Small tables with named rows and columns. After each table, cells are looked up by row and column.

lar.tsv
	voz	bufutil
bupinis	178	106
petir	153	107
mav	173	185
divis	128	196
beforun	122	118
gep	154	56
gelitil	106	67
zugomi	130	39

bupinis, voz: 178
mav, bufutil: 185
mav, voz: 173
petir, bufutil: 107
bupinis, bufutil: 106
divis, voz: 128
Which row has the largest bufutil? divis

Table gegis
fields: kovebit, kunam, nanino, nerotok, vam, tosevuz
bukabat: [56, 102, 180, 171, 183, 154]
tep: [167, 150, 185, 189, 175, 126]
bakir: [180, 150, 185, 189, 175, 127]
diza: [207, 130, 187, 194, 178, 110]
ditas: [111, 32, 176, 159, 212, 210]
feme: [195, 129, 186, 190, 179, 121]
big: [185, 119, 185, 188, 182, 128]
melada: [81, 24, 175, 155, 212, 216]
voson: [54, 91, 179, 169, 187, 162]
mel: [186, 161, 185, 190, 175, 132]
bib: [79, 61, 176, 160, 203, 206]
gim: [130, 163, 184, 186, 171, 130]
neve: [183, 137, 183, 185, 182, 147]
pim: [73, 60, 176, 160, 202, 200]

kunam of bakir: 150
vam of bukabat: 183
kunam of diza: 130
nanino of gim: 184
nerotok of neve: 185
kovebit of ditas: 111
kunam of mel: 161
nerotok of bukabat: 171
tosevuz of pim: 200
vam of diza: 178
kovebit of voson: 54
kunam of voson: 91
nerotok of tep: 189
vam of mel: 175
tosevuz of voson: 162
kovebit of bib: 79
vam of big: 182
kovebit of pim: 73

Table sefaze
|  | bok | gal | vumodo | zad | pov | reb |
|---|---|---|---|---|---|---|
| vozo | 462 | 461 | 458 | 464 | 420 | 487 |
| vivum | 479 | 453 | 443 | 459 | 465 | 481 |
| zafa | 563 | 555 | 390 | 64 | 520 | 576 |
| sudagef | 399 | 348 | 379 | 286 | 222 | 493 |
| vov | 443 | 429 | 479 | 474 | 517 | 432 |
| bikod | 446 | 468 | 484 | 476 | 490 | 461 |
| senosul | 359 | 336 | 306 | 247 | 236 | 500 |
| butanuk | 466 | 471 | 464 | 473 | 471 | 469 |
| vofami | 218 | 318 | 346 | 283 | 381 | 375 |
| galoz | 452 | 482 | 471 | 467 | 447 | 476 |
| zovib | 507 | 777 | 676 | 530 | 295 | 638 |
| leduge | 533 | 405 | 686 | 482 | 445 | 453 |
| zoz | 450 | 467 | 808 | 348 | 92 | 717 |
| diguna | 491 | 476 | 461 | 440 | 494 | 485 |

What is the reb of vov in sefaze? 432
What is the reb of butanuk in sefaze? 469
What is the bok of vivum in sefaze? 479
What is the gal of zovib in sefaze? 777
What is the pov of bikod in sefaze? 490
What is the zad of vov in sefaze? 474
What is the gal of sudagef in sefaze? 348
What is the vumodo of vov in sefaze? 479
What is the pov of zovib in sefaze? 295
What is the gal of vivum in sefaze? 453
What is the vumodo of zafa in sefaze? 390
What is the bok of vofami in sefaze? 218
What is the gal of bikod in sefaze? 468
What is the vumodo of diguna in sefaze? 461
What is the vumodo of zoz in sefaze? 808
What is the pov of sudagef in sefaze? 222
What is the zad of senosul in sefaze? 247

sikivi:
	ros	tor
fuzo	60	-3
gakuve	85	-4
butatep	33	-2
tem	87	-4
tazemu	20	-2
mukefe	-31	-1
dizisal	99	-4
tis	-100	1
mak	21	-2
vot	-51	-1
gos	-89	0
mam	-12	-1
pelud	-93	0

What is the ros of butatep in sikivi?
33
What is the tor of gos in sikivi?
0
What is the tor of mukefe in sikivi?
-1
What is the ros of vot in sikivi?
-51
What is the ros of gos in sikivi?
-89
What is the ros of fuzo in sikivi?
60
What is the ros of dizisal in sikivi?
99
What is the ros of mam in sikivi?
-12
What is the tor of dizisal in sikivi?
-4
What is the tor of mam in sikivi?
-1
What is the ros of mak in sikivi?
21
What is the tor of tazemu in sikivi?
-2
What is the tor of butatep in sikivi?
-2
Row with the largest ros: dizisal

tadi:
cols = badelok, lavoka, numupof, kam, nabad
das: [6, 7, 5, 7, 6]
pakes: [-11, -5, -44, -35, -34]
fadu: [14, 30, -31, 23, -14]
posur: [19, 38, -47, 30, -19]
zavopo: [3, 4, 1, 3, 3]
gup: [5, 4, 6, 4, 5]
narize: [-11, -11, 46, 13, 6]
dod: [3, 4, 3, 3, 3]
tifebad: [-20, -11, -7, -21, -15]
fupe: [7, 2, 10, 4, 6]
rep: [5, 5, 6, 5, 5]
darip: [-45, -52, 81, -34, -64]
tobid: [18, 63, -38, 46, 34]
lizolu: [19, 40, -52, 31, -17]

posur, numupof: -47
posur, lavoka: 38
zavopo, numupof: 1
fupe, numupof: 10
lizolu, numupof: -52
tobid, nabad: 34
fadu, badelok: 14

rileri:
cols = vovif, zupume, dafud, tuvirav, gel, siresuf, gudeba
bosa: [4.2, 6.3, 5.2, 5.6, 6.5, 5.5, 5.2]
sed: [6.1, 7.6, 5.2, 5.9, 3.1, 5.4, 5.0]
gem: [7.7, 6.3, 5.5, 4.8, 2.5, 5.3, 5.1]
zutener: [3.1, 4.0, 5.3, 5.9, 7.6, 5.4, 5.6]
mef: [4.8, 6.7, 5.4, 7.1, 5.9, 5.3, 5.3]
vil: [4.9, 4.0, 5.4, 6.2, 6.1, 5.3, 4.9]
luvitur: [2.8, 6.0, 5.4, 5.6, 3.4, 5.5, 5.0]
fizo: [5.4, 4.2, 5.2, 4.9, 3.8, 5.3, 5.4]
silovun: [8.6, 6.2, 5.1, 5.7, 5.8, 5.4, 6.0]
defo: [1.7, 5.6, 5.2, 6.6, 7.5, 5.2, 5.3]
dedazo: [7.6, 3.6, 5.5, 4.5, 5.4, 5.3, 4.8]

vovif of zutener = 3.1
vovif of vil = 4.9
tuvirav of zutener = 5.9
tuvirav of luvitur = 5.6
tuvirav of silovun = 5.7
siresuf of silovun = 5.4
dafud of fizo = 5.2
gel of defo = 7.5
vovif of sed = 6.1
zupume of sed = 7.6
gel of luvitur = 3.4
siresuf of defo = 5.2
gudeba of zutener = 5.6
gudeba of luvitur = 5.0
dafud of dedazo = 5.5
zupume of fizo = 4.2
dafud of zutener = 5.3
zupume of vil = 4.0
tuvirav of mef = 7.1
Which row has the largest tuvirav? mef

